Below is a small trained network, with its code and all its weights. Each question gives an input and a class and asks what happens when units are switched off, that is, made to give their printed mean instead of their output.

import numpy as np


def w(rows, s, z=0):
    codes = np.array(rows[::2]) - 128.0
    scale = np.full(codes.shape[1], s)
    scale[-1] = z or s
    return codes * scale


def norm(h):
    return h / np.sqrt((h * h).mean(-1, keepdims=True) + 1e-5)


def f(y):
    return np.maximum(y, 0)


def log_softmax(a):
    a = a - a.max(-1, keepdims=True)
    return a - np.log(np.exp(a).sum(-1, keepdims=True))


def net(x, mask):
    res = np.array(x, float).reshape(1, 7) / 4 @ E
    u = 0
    for l in range(2):
        y = f(norm(res) @ A[l][:, :-1].T + A[l][:, -1])
        res = res + np.where(mask[u : u + 9], y, B[l][:, -1]) @ B[l][:, :-1]
        u += 9
    return log_softmax(norm(res)[-1] @ U[:, :-1].T + U[:, -1])


A, B = {}, {}
E = w([
[39,191,165,37,244,97,154,43,180],'x0',
[70,191,80,157,71,108,130,154,196],'x1',
[105,186,241,184,181,98,138,219,142],'x2',
[130,64,49,76,174,17,161,185,124],'x3',
[116,120,132,135,132,125,120,126,132],'x4',
[127,124,125,124,126,130,127,132,126],'x5',
[171,133,57,253,229,181,229,137,174],'x6',
],0.003)
A[0] = w([
[78,75,57,167,166,24,120,117,113,1],'L0N1',
[101,217,48,137,22,92,163,88,234,57],'L0N2',
[123,71,20,106,96,178,94,1,184,19],'L0N3',
[99,149,107,141,188,111,97,54,146,30],'L0N4',
[119,173,164,175,93,181,117,21,117,24],'L0N5',
[119,130,69,145,180,198,185,113,148,5],'L0N6',
[100,110,155,164,117,203,133,89,164,36],'L0N7',
[223,58,185,84,186,160,151,36,76,64],'L0N8',
[118,196,108,83,177,135,99,73,147,6],'L0N9',
],0.0056,0.0033)
B[0] = w([
[191,162,155,65,138,188,124,152,158,189],'L0N1',
[86,69,124,138,205,173,60,155,94,245],'L0N2',
[129,190,134,130,105,69,210,129,2,248],'L0N3',
[114,72,150,138,112,144,183,115,151,183],'L0N4',
[174,195,129,87,112,190,115,159,178,219],'L0N5',
[149,156,92,174,162,76,78,65,130,204],'L0N6',
[146,185,137,115,111,174,117,151,181,182],'L0N7',
[52,119,87,152,171,165,80,167,118,255],'L0N8',
[103,76,148,129,131,167,172,99,132,187],'L0N9',
],0.0098,0.0029)
A[1] = w([
[198,138,182,88,155,148,109,165,186,75],'L1N1',
[63,154,93,172,177,160,114,147,91,140],'L1N2',
[72,158,219,212,154,75,147,167,149,4],'L1N3',
[181,49,82,201,1,146,122,154,133,29],'L1N4',
[208,100,117,205,146,115,135,43,170,46],'L1N5',
[63,90,155,105,121,97,209,39,202,12],'L1N6',
[182,118,59,34,131,64,142,169,180,26],'L1N7',
[114,63,108,124,197,81,149,132,104,120],'L1N8',
[94,107,173,49,38,85,47,57,120,65],'L1N9',
],0.0085,0.002)
B[1] = w([
[156,111,92,74,62,99,153,106,117,186],'L1N1',
[162,54,176,95,75,50,116,193,164,254],'L1N2',
[121,109,20,100,105,152,132,73,1,203],'L1N3',
[33,119,215,43,229,124,169,31,163,188],'L1N4',
[123,171,96,160,96,24,113,139,192,160],'L1N5',
[119,77,253,119,156,113,156,55,121,164],'L1N6',
[157,193,177,169,74,235,92,109,135,171],'L1N7',
[115,180,147,153,69,197,101,118,156,206],'L1N8',
[195,136,48,253,169,73,172,170,202,182],'L1N9',
],0.0078,0.0069)
U = w([
[72,95,203,104,183,132,175,48,157,113],'0',
[164,161,66,210,146,54,127,134,192,110],'1',
[168,206,146,103,77,238,104,134,157,100],'2',
[128,135,65,95,97,108,177,107,2,90],'3',
[84,50,124,121,148,145,50,207,117,89],'4',
[138,121,141,111,98,112,136,137,126,254],'5',
],0.0092,0.0062)

Each question gives the input, the list of numbers given to net, and the class t.
The units are the neurons (one row each of A and B). Each row of codes is followed by its name. A weight is (code - 128) times the scale printed after its matrix; where a second scale follows, it is the last column's (A, B and U).
mask holds one flag per neuron, layer by layer. A switched-off neuron (its flag False) gives its mean, the last column of its row in B, instead of its output. The means were averaged over made-up inputs and are rounded, as every weight is.
A unit's drop is (log p(t) with every unit on - log p(t) with that unit switched off) / (log p(t) with every unit on - log p(t) with every unit switched off).
The circuit of an input: a set's keep is (log p(t) with only the set's units on - log p(t) with every unit switched off) / (log p(t) with every unit on - log p(t) with every unit switched off). Starting from the 12 units with the biggest drops (on a tie, the unit counted first), units are removed one at a time, each time the one whose removal leaves the highest keep (on an exact tie, the one counted first), for as long as the keep stays at least 0.8.
circuit, biggest first: the units of the circuit, biggest drop first
unit that matters most: the unit with the biggest drop
k most important neurons: the k neurons with the biggest drops, biggest first
k most important neurons of layer l: the k neurons of layer l with the biggest drops, biggest first
input [7,-1,8,-2,-4,8,-2], class 3: most important neuron => L1N3
input [-8,6,7,8,8,-6,0], class 0: circuit, biggest first => L1N4, L0N8
input [-2,-3,-6,7,-3,-6,5], class 2: 2 most important neurons => L0N1, L1N7
input [4,-1,-2,-1,-5,4,4], class 5: 2 most important neurons of layer 0 => L0N6, L0N4
input [-6,6,-5,7,-5,-5,2], class 2: 2 most important neurons of layer 0 => L0N1, L0N8
input [-2,-4,-8,-6,-7,-6,-1], class 3: 2 most important neurons of layer 0 => L0N3, L0N1
input [6,3,4,7,0,7,-2], class 2: 3 most important neurons => L1N7, L0N1, L1N4
input [5,-6,6,-8,1,-6,6], class 2: circuit, biggest first => L0N5, L1N4
input [-2,-7,7,2,2,-5,6], class 3: 3 most important neurons => L1N3, L0N2, L1N9
input [-6,-8,3,-4,1,-4,-5], class 4: 2 most important neurons of layer 0 => L0N8, L0N4
input [-3,6,-3,5,4,-4,-1], class 4: 2 most important neurons of layer 0 => L0N2, L0N5
input [-8,-1,7,-4,-8,-4,-7], class 0: 2 most important neurons => L1N4, L0N3
input [-7,-2,-1,-3,3,3,7], class 0: 2 most important neurons of layer 1 => L1N4, L1N9
input [5,8,-4,-7,-3,-1,-1], class 4: circuit, biggest first => L0N2
input [5,-7,4,-8,3,-6,4], class 2: 2 most important neurons => L0N5, L1N4
input [-2,8,-5,1,-2,-8,7], class 4: 2 most important neurons => L0N2, L1N2
input [-4,-3,-5,3,-5,1,-5], class 1: 2 most important neurons of layer 1 => L1N9, L1N3
input [5,7,2,2,0,8,6], class 4: 3 most important neurons => L0N2, L1N9, L1N2
input [3,-8,1,4,1,-4,7], class 4: 3 most important neurons => L0N8, L1N9, L1N2
input [6,6,1,-7,-4,0,7], class 1: 3 most important neurons of layer 1 => L1N5, L1N4, L1N8
input [5,-5,-2,-2,5,-7,6], class 1: unit that matters most => L0N6
input [3,8,6,8,-6,-1,-4], class 2: 3 most important neurons => L1N7, L0N8, L0N1
input [5,2,-7,0,-8,5,-8], class 1: 2 most important neurons => L1N9, L1N3
input [3,2,-4,2,3,-7,2], class 3: 2 most important neurons of layer 1 => L1N4, L1N6
input [-5,-5,1,-3,-5,0,1], class 0: 2 most important neurons => L1N4, L0N2
input [-2,-8,0,5,-8,-7,5], class 4: 2 most important neurons => L0N8, L1N9
input [-7,-1,2,0,0,-8,-8], class 1: unit that matters most => L1N9
input [-1,6,8,4,2,-5,3], class 3: 2 most important neurons => L1N3, L0N8
input [-8,8,-8,-2,-2,5,3], class 0: 3 most important neurons => L1N4, L0N8, L1N3
